Below is a small trained network, with its code and all its weights. Each question gives an input and a target symbol and asks what happens when units are switched off, that is, made to give their printed mean instead of their output.

import numpy as np


def w(rows, s, z=0):
    codes = np.array(rows[::2]) - 128.0
    scale = np.full(codes.shape[1], s)
    scale[-1] = z or s
    return codes * scale


def norm(h):
    return h / np.sqrt((h * h).mean(-1, keepdims=True) + 1e-5)


def f(y):
    return y / 2 * (1 + np.tanh(0.7978845608 * (y + 0.044715 * y**3)))


def softmax(a):
    e = np.exp(a - a.max(-1, keepdims=True))
    return e / e.sum(-1, keepdims=True)


def log_softmax(a):
    a = a - a.max(-1, keepdims=True)
    return a - np.log(np.exp(a).sum(-1, keepdims=True))


def net(x, mask):
    ids = ['ΓΞΨεζηθλμπστφ'.index(c) for c in x.split()]
    T = len(ids)
    res = E[ids] + P[:T]
    u = 0
    for l in range(2):
        r = norm(res)
        for j in range(3):
            rows = slice(2 * j, 2 * j + 2)
            q, k, v = (r @ M[l][rows].T for M in (Q, K, V))
            z = softmax(np.where(np.tri(T) > 0, q @ k.T / 2**0.5, -1e9)) @ v
            o = O[l][rows]
            res = res + np.where(mask[u + j], z, o[:, -1]) @ o[:, :-1]
        u += 3
        y = f(norm(res) @ A[l][:, :-1].T + A[l][:, -1])
        res = res + np.where(mask[u : u + 4], y, B[l][:, -1]) @ B[l][:, :-1]
        u += 4
    return log_softmax(norm(res)[-1] @ U[:, :-1].T + U[:, -1])


Q, K, V, O, A, B = {}, {}, {}, {}, {}, {}
E = w([
[58,105,61,160],'Γ',
[57,121,63,144],'Ξ',
[200,182,94,178],'Ψ',
[75,136,87,125],'ε',
[62,133,67,129],'ζ',
[106,148,143,154],'η',
[126,199,141,51],'θ',
[68,104,193,85],'λ',
[238,22,188,186],'μ',
[72,85,71,174],'π',
[79,137,85,127],'σ',
[215,3,161,214],'τ',
[135,94,82,107],'φ',
],0.013)
P = w([
[3,123,26,139],'0',
[40,120,50,140],'1',
[61,114,61,139],'2',
[80,116,72,141],'3',
[92,118,77,137],'4',
[105,114,88,135],'5',
[127,126,97,134],'6',
[141,120,110,131],'7',
[147,127,112,126],'8',
[120,123,88,125],'9',
],0.006)
Q[0] = w([
[179,57,44,194],'0.h0',
[63,137,171,134],'0.h0',
[140,185,254,203],'0.h1',
[144,118,113,193],'0.h1',
[255,105,183,132],'0.h2',
[85,42,95,137],'0.h2',
],0.011)
K[0] = w([
[133,165,96,255],'0.h0',
[78,29,134,112],'0.h0',
[39,135,221,230],'0.h1',
[144,197,201,153],'0.h1',
[179,104,62,64],'0.h2',
[190,230,186,90],'0.h2',
],0.0098)
V[0] = w([
[125,101,185,53],'0.h0',
[156,155,137,44],'0.h0',
[189,109,110,2],'0.h1',
[66,188,229,165],'0.h1',
[159,62,32,86],'0.h2',
[79,158,187,238],'0.h2',
],0.0085)
O[0] = w([
[204,111,176,122,4],'0.h0',
[206,76,159,79,40],'0.h0',
[179,85,110,30,81],'0.h1',
[189,222,254,136,3],'0.h1',
[117,73,41,143,195],'0.h2',
[97,182,161,228,159],'0.h2',
],0.0077,0.0051)
A[0] = w([
[200,87,195,133,101],'0.n0',
[255,196,90,102,184],'0.n1',
[74,191,185,89,88],'0.n2',
[35,196,95,72,254],'0.n3',
],0.0069,0.006)
B[0] = w([
[19,33,77,123,117],'0.n0',
[254,52,103,69,127],'0.n1',
[112,132,65,145,119],'0.n2',
[199,225,169,11,254],'0.n3',
],0.0067,0.0086)
Q[1] = w([
[173,102,4,184],'1.h0',
[93,175,227,136],'1.h0',
[128,186,155,99],'1.h1',
[39,119,104,73],'1.h1',
[127,37,152,127],'1.h2',
[119,191,136,71],'1.h2',
],0.011)
K[1] = w([
[231,173,93,209],'1.h0',
[29,89,255,90],'1.h0',
[79,144,199,121],'1.h1',
[91,74,198,53],'1.h1',
[93,60,123,108],'1.h2',
[249,174,66,128],'1.h2',
],0.0094)
V[1] = w([
[2,144,147,181],'1.h0',
[85,126,238,189],'1.h0',
[203,70,174,165],'1.h1',
[199,253,93,196],'1.h1',
[204,151,80,231],'1.h2',
[78,46,80,133],'1.h2',
],0.0073)
O[1] = w([
[120,49,192,73,199],'1.h0',
[63,93,108,93,39],'1.h0',
[90,101,167,127,1],'1.h1',
[208,160,108,137,133],'1.h1',
[255,195,84,162,141],'1.h2',
[159,168,182,106,178],'1.h2',
],0.0075,0.0054)
A[1] = w([
[45,137,181,118,255],'1.n0',
[198,1,190,236,102],'1.n1',
[18,126,245,52,68],'1.n2',
[190,69,69,175,117],'1.n3',
],0.0058,0.0069)
B[1] = w([
[202,57,255,112,253],'1.n0',
[143,206,128,73,154],'1.n1',
[20,63,73,106,126],'1.n2',
[117,129,119,65,153],'1.n3',
],0.0086,0.0051)
U = w([
[65,127,114,163,114],'Γ',
[74,148,124,128,107],'Ξ',
[156,189,64,192,123],'Ψ',
[122,155,154,83,86],'ε',
[99,157,131,96,104],'ζ',
[117,170,206,182,188],'η',
[218,138,164,10,3],'θ',
[94,58,208,100,176],'λ',
[189,80,157,137,149],'μ',
[59,98,108,196,150],'π',
[118,161,148,87,89],'σ',
[132,66,119,206,141],'τ',
[109,44,45,106,120],'φ',
],0.013,0.006)

Each question gives the input, a string of symbols that net reads in full, and the target symbol t.
The units are the heads (2 rows each of Q, K, V and O) and the neurons (one row each of A and B). Each row of codes is followed by its name. A weight is (code - 128) times the scale printed after its matrix; where a second scale follows, it is the last column's (O, A, B and U).
mask holds one flag per unit, layer by layer, with each layer's heads first. A switched-off unit (its flag False) gives its mean, the last column of its rows in O or B, instead of its output. The means were averaged over made-up inputs and are rounded, as every weight is.
A unit's drop is (log p(t) with every unit on - log p(t) with that unit switched off) / (log p(t) with every unit on - log p(t) with every unit switched off).
The circuit of an input: a set's keep is (log p(t) with only the set's units on - log p(t) with every unit switched off) / (log p(t) with every unit on - log p(t) with every unit switched off). Starting from the 12 units with the biggest drops (on a tie, the unit counted first), units are removed one at a time, each time the one whose removal leaves the highest keep (on an exact tie, the one counted first), for as long as the keep stays at least 0.8.
circuit, biggest first: the units of the circuit, biggest drop first
top k neurons: the k neurons with the biggest drops, biggest first
which heads matter: for each layer, one digit per head in row order, 1 if its drop is at least 0.15 and else 0, layers parted by /
input λ Γ φ μ Γ μ π ζ Ψ ζ, target Ψ: which heads matter -> 010 / 100
input τ Ψ σ Γ, target Ψ: which heads matter -> 000 / 011
input π π θ π φ ζ φ ζ, target φ: circuit, biggest first -> 0.h1
input Ψ Ξ μ Ψ Ξ τ ε ε μ π, target Ψ: which heads matter -> 000 / 011
input Ψ η τ η φ Ψ σ ζ, target Ψ: which heads matter -> 011 / 011
input μ τ ε λ τ, target λ: which heads matter -> 100 / 111
input λ Γ λ τ Γ, target λ: top 2 neurons -> 1.n0; 0.n3
input ζ ζ Ψ τ, target Ψ: circuit, biggest first -> 1.n1; 1.n0
input η φ τ μ μ ζ τ σ π, target π: circuit, biggest first -> 0.h2; 1.h1
input ζ ζ φ η τ τ Ψ μ, target Ψ: circuit, biggest first -> 1.n0; 1.h0
input ζ ζ τ λ Ψ π φ σ, target φ: which heads matter -> 110 / 000
input Ψ π ζ λ Γ ζ Ξ, target λ: circuit, biggest first -> 0.h0; 1.h0; 1.n0; 1.h1
input σ τ μ φ σ σ π π μ, target φ: circuit, biggest first -> 0.h2; 1.n0
input π σ λ μ λ φ λ μ, target λ: circuit, biggest first -> 1.h2
input φ Ψ τ τ ζ ε λ μ, target λ: which heads matter -> 110 / 001
input φ ε Ψ π μ θ π λ π, target λ: which heads matter -> 100 / 010
input σ Γ Ψ θ σ φ ε τ φ ε, target φ: which heads matter -> 010 / 000
input ζ θ ζ, target θ: which heads matter -> 010 / 000
input Ψ Ψ Ξ τ λ μ φ τ, target φ: circuit, biggest first -> 0.h2; 1.n0
input τ Ψ Γ μ τ π Ψ Γ, target Ψ: which heads matter -> 000 / 001
input λ σ π, target λ: circuit, biggest first -> 1.n0; 1.h2
